Facts:
gubesel (Δ kaskostek bebrizor vifem) (ζ 840) (ε e)
stistor (Δ molo plibros kapo kleziplok) (ζ 610) (ε c)
zifabas (ζ 610) (ε f)
badru (ζ 122) (ε b)
dredum (ζ 591) (ε e)
vaflor (ζ 958) (ε a)
pazo (ζ 840) (ε b)
seplo (ζ 958) (ε c)
keklok (ζ 627) (ε e)
zakos (ζ 610) (ε b)
gozezum (Δ lesos plilon) (ζ 958) (ε e)
fleklon (ζ 591) (ε a)
molo (ζ 958) (ε b)
larer (ζ 840) (ε f)
sarubi (Δ gidruzon) (ζ 122) (ε e)
braklidral (ζ 840) (ε b)
draskin (ζ 958) (ε b)
tetoston (ζ 591) (ε d)
gedrulal (Δ sizom larer drafla) (ζ 591) (ε a)
gufa (Δ tilus librek) (ζ 591) (ε d)
laplotran (ζ 627) (ε a)
rakatu (Δ vetrim tetoston keklok) (ζ 591) (ε f)
plotros (Δ sizom gadrel guplak fogisa bevos dreko) (ζ 840) (ε f)
stula (Δ draskin kluven mostum zegivus zifabas) (ζ 958) (ε e)
vifem (ζ 627) (ε e)
detrir (ζ 958) (ε d)
dreko (ζ 610) (ε b)
treflak (ζ 122) (ε b)
nonik (ζ 591) (ε c)
plibros (ζ 958) (ε d)
skeklos (ζ 840) (ε a)
gutrer (Δ nusas mostis dube tratre) (ζ 610) (ε e)
sido (Δ dopar vamo dreko) (ζ 610) (ε b)
mostum (ζ 958) (ε a)
stozan (ζ 122) (ε e)
zosal (Δ gidruzon bripun) (ζ 627) (ε d)
fogisa (ζ 610) (ε d)
plilon (ζ 958) (ε c)
kludrus (Δ larer plibros vifem keratam) (ζ 610) (ε b)
vetrim (ζ 591) (ε b)
kliren (Δ mostis stozan liflufus) (ζ 610) (ε a)
pliklek (Δ fleklon) (ζ 958) (ε d)
tistu (Δ molo gosel) (ζ 958) (ε d)
falor (ζ 610) (ε e)
trukol (Δ sudin borak) (ζ 627) (ε d)
poplom (Δ dredum klesku soklupo) (ζ 122) (ε e)
kluven (ζ 958) (ε c)
dristo (Δ gidruzon dedoplur kepodek) (ζ 591) (ε d)
plaflo (ζ 958) (ε a)
tratre (ζ 591) (ε d)
librek (ζ 122) (ε e)
bevos (ζ 958) (ε b)
stosu (ζ 122) (ε f)
fitrebil (Δ peklin gulas moplur) (ζ 840) (ε b)
fimanal (Δ kaskostek) (ζ 958) (ε c)
gizil (ζ 958) (ε e)
drostil (Δ tetoston bebrizor) (ζ 610) (ε e)
kepodek (ζ 958) (ε e)
viri (ζ 122) (ε e)
gadrel (ζ 627) (ε e)
ritronon (Δ diflil mastas peklin plibra keklok mostum remu) (ζ 958) (ε a)
remu (ζ 840) (ε a)
skufis (ζ 610) (ε e)
stugom (Δ tilus mutrok liflufus) (ζ 591) (ε a)
dedoplur (ζ 610) (ε c)
fletrurak (Δ zakos soklupo mutrok) (ζ 958) (ε a)
borak (ζ 958) (ε d)
distas (Δ pazo sidrel fogisa) (ζ 627) (ε d)
dube (ζ 122) (ε b)
diflil (ζ 591) (ε e)
regumes (ζ 610) (ε a)
klesku (ζ 591) (ε f)
keratam (ζ 958) (ε a)
koplas (Δ nusas vekul) (ζ 591) (ε e)
tuvi (ζ 610) (ε e)
gidruzon (ζ 958) (ε d)
skefer (ζ 958) (ε c)
kugra (ζ 591) (ε c)
mutrok (ζ 591) (ε c)
ribriklo (Δ dopar seplo kaskostek) (ζ 591) (ε f)
klales (ζ 958) (ε f)
bebrizor (ζ 591) (ε f)
grurenul (ζ 591) (ε d)
febol (ζ 627) (ε b)
kluzen (Δ gosel bripun) (ζ 591) (ε e)
skagruk (ζ 840) (ε b)
vekul (ζ 122) (ε b)
senal (Δ treflak klales detrir mutrok skufis) (ζ 627) (ε e)
plibra (ζ 591) (ε b)
soklupo (ζ 958) (ε f)
fubrur (ζ 958) (ε d)
zegivus (ζ 958) (ε c)
kaskostek (ζ 591) (ε d)
rona (ζ 840) (ε d)
moplur (ζ 958) (ε d)
guplak (ζ 122) (ε a)
dopar (ζ 958) (ε a)
sudin (ζ 958) (ε e)
fetrage (Δ borak vekul regumes gizil) (ζ 591) (ε c)
leflir (Δ braklidral zegivus librek) (ζ 958) (ε a)
gosel (ζ 958) (ε a)
seru (ζ 591) (ε a)
vamo (ζ 610) (ε e)
tilus (ζ 958) (ε d)
nusas (ζ 627) (ε c)
sidrel (ζ 591) (ε e)
brosan (ζ 591) (ε d)
sizom (ζ 958) (ε d)
mostis (ζ 591) (ε c)
bofir (ζ 958) (ε d)
kolo (Δ lesos dribrol plaflo) (ζ 122) (ε d)
niser (ζ 627) (ε c)
flafol (Δ treflak larer fleklon plaflo) (ζ 627) (ε f)
kleziplok (ζ 958) (ε a)
peklin (ζ 958) (ε e)
gulas (ζ 840) (ε d)
liflufus (ζ 958) (ε a)
dribrol (ζ 122) (ε d)
plapu (Δ laplotran brosan plaflin guplak skeklos) (ζ 591) (ε b)
zolin (Δ nusas zakos gadrel nonik gizil) (ζ 610) (ε e)
bripun (ζ 958) (ε b)
greston (Δ falor dedoplur keratam remu) (ζ 610) (ε d)
kudra (ζ 610) (ε a)
gruzu (Δ skefer badru) (ζ 627) (ε d)
trefo (ζ 591) (ε c)
kitur (Δ skagruk) (ζ 627) (ε e)
mastas (ζ 610) (ε b)
notu (Δ bofir grurenul kepodek) (ζ 610) (ε b)
plaflin (ζ 591) (ε c)
buplobin (Δ seru tratre moplur) (ζ 958) (ε b)
kapo (ζ 610) (ε e)
lesos (ζ 591) (ε d)
drafla (ζ 610) (ε d)

Known rows:
[ 30 -13  16  -4   7 -13   1   8  -6  12  -3  -4  -8  48   6  -1  -6   5
  11  13  16  -8   2  -3  12  -1 -11 -19  -2 -13 -37  12 -14  23 -17  16
  25  -8]: notu
[-22   5  -6   7   6  -3  19  -8  -4  14  18   1  19  11   7 -23   6  15
  -3   7 -11 -15  -8  10   3 -10   2 -17 -11  28  15  -3   0 -19   7 -29
 -13   0]: mutrok
[  6  -7  11   5  10  -3  16  -3   0  18  26  -1   1  17   8  -6   1  15
  -6   4  -8 -21   0   0   1   2  -2 -15  -3   6  13  -1   0 -16  -4 -21
  -2   6]: kugra
[ 29  -8  -6  -7   6  -3  17  22 -20  -4 -10  15  -1  -7   2  28  -5   9
 -14   6  -2   3  -3   8   6 -27  13  16  23  13 -17  -2 -19  25  23   9
   9  -5]: niser
[ -5   3 -19  13  -6   2 -11 -13   4 -13 -12 -12  -8  -4  -1  17  20 -23
  -3   7  -4  19  -7   8  -9  -6   3  21   9  -9  21  -4   1  10  -6   5
  -5   8]: bripun
[  2   3   6 -20   1  -3 -10  -2  -9  13   6  16  13  10   9 -28  -5  -5
   0   2 -15   8  11  18   8 -17  -1  -8 -11   7  -5  -2  -3   0  -7 -11
  12  -1]: lesos
[-18  -3  -4   6  15   0  -7  -9  11   1  12  -6   8 -12   1  -5  10 -13
   6   1   8   0  -2  14 -11  17   3   1 -11  -5   7   9  -3  -8  -7 -21
 -24   7]: dribrol
[ 26 -24  -2   0  13  -6  18  14  -6  16  20 -12  -5  27  11  13 -17  22
  -4 -11  13  -6   1 -18   1  27  -2 -17 -11   1 -16   2 -10  -9  -8  -8
   3  10]: drostil
[  2 -10  -8   8  -3   5  -6   3   2  -2  -4 -12 -10   3 -10  11  -9   0
 -16 -20  -6   0   0  -4 -17  20   0   2  -1 -15  21  -8  12  -8 -18  15
  -1  17]: sarubi
[ 20 -21  23  17  23 -12   3   3  12  20  20 -16  -2  30   5   7   0  16
  21   5  18 -14 -12 -11  17  10   2 -12   4   2 -26   7 -18   3 -12   0
   8  -2]: sido
[-18   7   9  -4 -16  -6  -5  -5  -9  10  -7  -5   7  10   4 -16   8  19
  24   9  23   0 -16 -16  25 -16  10 -18 -18  30 -23   2   2   8  10  -6
   9 -20]: zakos
[ -2  -4  -2  10   8 -10 -13  -4   2  -3 -13  -6 -19   9  -6 -32   1 -18
  -2   6   7 -13   9  27 -14 -10  -1  -7  -1 -16   0  13   4  21   0   2
   3  -7]: stosu
[ 28 -14 -10   3  21  -8  32  24 -12   6  14   6   2 -15   2  42  -9  16
  -7  -6   4  -4 -18  -1  11  -5  13  17  24   1 -14   7 -16 -11  21   0
  -7   6]: kitur
[  9  10 -21 -14 -20   8  15  -3 -13  11   0   4   6  24   5   2  -6  11
 -14 -12 -22  16   4 -13  -1  -2  -9 -15 -12  -8  24 -16  18 -15 -10  -7
   8  15]: diflil
[-17  -8  -2  22  24  -8 -11  -4  16  -2  15  -8   0 -24  -4  -2  17 -12
  10   7   6   2 -15  18  -4  -4   9  20  15   8   6  17 -14   5   7 -15
 -24   3]: bevos
[ 27   4 -31 -27  -5   6  27  21 -30  -5 -10  27   2 -11  15  28 -12  -2
 -21   0  -8  21   4   6   8 -26   6  10   8   1 -18  -2 -14  13  26   4
   0   3]: keklok
[ 29  -8  18  17   9  -8 -10  -9   5  21  -2 -20 -12  31  -2  -7  11  10
  11  -5 -10  -9 -15  -4  10  -6  -4  -9  16 -17  16  -4   9 -10 -28   4
  34   8]: ribriklo
[-32   4  15 -11  -2   4 -19  -4   4  -5   6   3  13   8  -1 -32  -6 -16
   1   7  -8   9  22  10 -10  14 -15  -5 -18   5  -6  -9 -10  21 -17   6
  -1  -2]: skeklos

Rows:
No name comes twice in this set of rows, the named rows included.
[ 51 -17  12   1  24 -17   1  20  -9   0 -10  -4 -20   4  -3  17  -1   8
   8   7   3  -1 -19  11  25 -34   9  19  42 -12 -31   5 -15  14  14  27
  20 -13] -> flafol

The same things again, as new rows of numbers:
Known rows:
[ -2   6  -5  13  -7  -6 -19  -5 -15  14 -14 -13   4  -6 -16  -3   5   7
   3  -3   6  -8 -12 -19   3  29   6]: tistu
[-13 -19  18  -9  -1  31  19  -3  -1   5  17  21 -15   5   4   9  -2 -14
 -10  12  -6  10 -15   3   6   2  -6]: bebrizor
[ 16   4  -6  -5   5 -14  -1   9  17   0   2  -5   9   9  10   1  -7  -1
   8  -7  -3   0   4   3  -3 -22   4]: dreko
[-21  -9   4   1   4  21  -5  -9 -16   4  -7  -2  -9  15   2 -11  -1 -27
   0  10   5 -16  -3  11  13  28 -10]: plapu
[ 10   0  -8   1  -6 -26 -10   1  13   5   2  -1   4  -3  -7  -5  -5  10
  -6  -5  -2   9  -2  -5  -8 -17   5]: fogisa
[-10   7   1   7  -3 -13 -14  12  10  -8   2  20   5 -11  16  -2   7  16
  -2 -10  -5   7   6   8 -10   2 -13]: nusas
[-31 -20   6   7  -3   5   4  -9   1   0   8  15 -22   4  -8 -18 -10   3
 -20  10  -3  -2  -2   2   2  12 -12]: tratre
[ 14  19 -10   5   6 -14 -17  -2 -12  -1 -17  -9  14  -5   0   1  15  -7
   4 -13  29   2   6   3   0   1  -9]: kliren
[ -7  -2  -2  13   0 -12  -6   3   8   5   6   6  -7  -4  -5  -7  -8  24
  -3  -6  -5   0  -6 -18  -4   4  -1]: borak
[-21 -12  10  -2   8  19  18  -3   2  -5  11   7 -19  17   2 -12 -12 -11
  -9  11  -7  -9   4  11   5  -2  -5]: plibra
[-18 -19  10   9  -3   7   8  -9  -2   4   8  14 -27   7 -15 -12 -12  -3
 -21  16  -3   0  -5   2   4   7  -6]: tetoston
[ 14   1  -2 -13  -3  -9   3   8  20   1   0  -6  14   0  14   8  -3  -1
   7  -4 -12   2  -1   3  -4 -20   7]: kapo
[-16   2   5   6  14  21  12 -21 -29  -7 -13  -2 -11  -4 -10  -7   5 -23
 -16   8  30 -12   9   9   8  16 -20]: stugom
[  8  -6 -14  -5   3  -2   6  -5   1 -15  11  -1   8   7  -3  -3 -10  -4
  11   2 -12   1  13  13  -2 -23   9]: treflak
[ -2  -1   8  -8   9  12  21  -1   6   3   5   1  12 -14   9  18  -2  11
   1  -6  -3   7 -11 -18  -5  -9  -2]: soklupo
[  3   4 -11  -7  -6  -9 -30   1   4  10 -14  -7  23  -5  23   3  10 -11
  17 -14   3  -4  -4   3   1  18 -13]: gutrer
[  9  12  -7   0   8 -19   0  12   4  -6   5   4   5   4   2  -2   5  10
  -2 -11  12  11   7   4  -5 -20   1]: regumes
[ -2  10  -4   7   8   4 -20   2  -9   9 -11 -11   8   2  10   0   3  -2
  16 -10   6 -16  -4  -9   5  23  -5]: buplobin

Rows:
No name comes twice in this set of rows, the named rows included.
[-23  -6   5  -5  14  11  30   0 -22  -9  14  17 -15  11 -16 -17   4  -4
 -21  11  -1  -5  -7  15   6  -3  14] -> fleklon
[ 25  12  12  23  -4   6 -26   4 -17  15  -6  10  -9 -12  -1  20  12  -2
   8   0  13  -6  -7  -8  10  21  -1] -> fimanal
[  5  13  -1   6  10  -8   6   7   0  -7   5   6   2   6  -5  -3   2   9
  -7  -8   6  10   8   8  -6 -16   2] -> laplotran
[ 18   8 -11  -4   0 -12 -20   2  -7  13 -11 -14  18   8   0  -1   9 -17
  16  -5   4  -9 -10   7   7   3  15] -> kludrus
[  6   4 -10 -12 -26  15 -21  -6  -4  -9 -14 -28   8   9  -3   8   8 -12
  23   4   1   6  18   8  -1  23  -1] -> sarubi
[-21  -8   9  -8 -11  30  -1  -8 -12   4 -13  -9  -8  12   1  -5   5 -25
   1  12  -1 -12  -5   7  10  36  -7] -> kluzen
[ 12   1 -15 -12  -4 -12 -24  -2  -1   7 -13 -13  16   8  10  -3   8 -24
  12  -6  11  -5   4  12   6   2  -6] -> fitrebil
[-25  -5   7   2  11  14  19   2 -11 -11  13  16 -24  12  -6 -15  -1  -2
 -20   8   8   1   5  11   5   1  -7] -> seru
[ 10   5  -7  -6   7 -15   0   5  20  -2  -2  -9  11   4  14   1  -9  -1
   6  -8   1  -1  10   3  -6 -21  -5] -> zakos
[  4  11  -3   6 -25  -3 -23  -6  -4   7 -27 -28   3   8 -21  -7   8   4
   2  -1  10   7   9  -6  -5  33   0] -> zosal

Now the same things, written a new way:
Known rows:
[  1  29   0  -7  -1   7  -2  16   0   2   8 -17   4   3]: falor
[-13  15  -7   0 -21  -3  -3  17  11   4 -18  -9  -6  -7]: kolo
[-22  -3  -3   3  11 -17   1   6  -1  -4  -6  -9  16  -2]: leflir
[ 6 14  0 -6 11 22 -7 14  0 -5  6 -9  2  0]: mastas
[-20  19  -6  -4  16 -14  13   1   1  11   1 -18  28  -1]: seplo
[ -3  13  10   0 -11  13 -12  -4 -11  11 -24  -7  -3  -6]: ribriklo
[ -9  17   1  -7   9   5   0   1   4   7   0 -13   9  -1]: larer
[  3  25   3  -6  -2  15 -10  -9  -8   7  -9  -8  -8  -6]: bebrizor
[-17  19  -8   2  43   1   3   9  -8 -14   1 -14  18  -9]: bripun
[-19  18  -8   0  28 -16   0   5  -3 -15   8 -10   9  -2]: gosel
[  5  15  -3  -8 -15   1  -1  11   7  13   8  -9   4   6]: fogisa
[-18  11 -11  -3  10 -18  12   0   3  10   4 -13  25  -1]: detrir
[  0  23   1  -2 -15   8  -8  -6  -9  14 -14 -10  -2  -9]: trefo
[  1   5   1  -4  -8   2 -10  16   6  -3   5  -3  -4   5]: kudra
[-18  14  -9   3  40   4   6   5  -8 -11   2 -15  20  -8]: molo
[  2  -3   4   4  -6  27 -14  -6 -10   6 -23  -4  -2 -10]: plapu
[ -1   9   5   0 -27  10  -7  -5  -6  21 -24  -9   4  -7]: fetrage
[-18  11 -11  -2  12 -17  10   1   3   8   6 -15  25  -1]: tilus

Rows:
No name comes twice in this set of rows, the named rows included.
[  1  -3   4   0  -1  22  -8  21   3   1 -11 -10   7   0] -> sido
[ -4  24   5  -3  -8   2  -3  25  -4   6 -10 -15   6   0] -> stistor
[  0  17   4   4  13  18 -11  26  -8 -14 -10  -9   0  -5] -> notu
[-23   4  -5   3   5 -20   8   9  -2   8 -12 -14  27  -5] -> pliklek
[-15  -1  -8  -2  28   5   8  -2   2   1   4 -12  26  -6] -> bevos
[  6  -1  -2  -9 -13   5  -7   8  12   3  11  -5  -4   7] -> regumes
[-16   4 -11  -3   7 -17  11  -1   5  14   5 -14  26  -2] -> borak
[ -7  24 -13  -6 -15  -2  -2   8  14   5  -1 -10 -11  -6] -> dribrol
[-18  23 -12  -2  21 -20   9   3  -3   1   7 -14  20  -3] -> plibros
[ -2  19   9   0  -7  14 -13  -2 -11   6 -23  -7  -7  -7] -> rakatu
[-22  32  -7   2  29 -14   9   6  -6  -6   5 -19  21  -7] -> kepodek
[-13   6   5  -1  -3   3  -1   6   2   9 -17 -11  13  -2] -> plotros
[  3  42  -6  -2   0   4 -13  -3 -15  -2  -4  -8 -14  -8] -> grurenul
[  4  22   4 -11   2  12  -4  13   7   5   6 -13   3   5] -> zifabas
[-16  14   3   2  -2  -2   0  13  -4   8 -15 -14  12  -6] -> gubesel

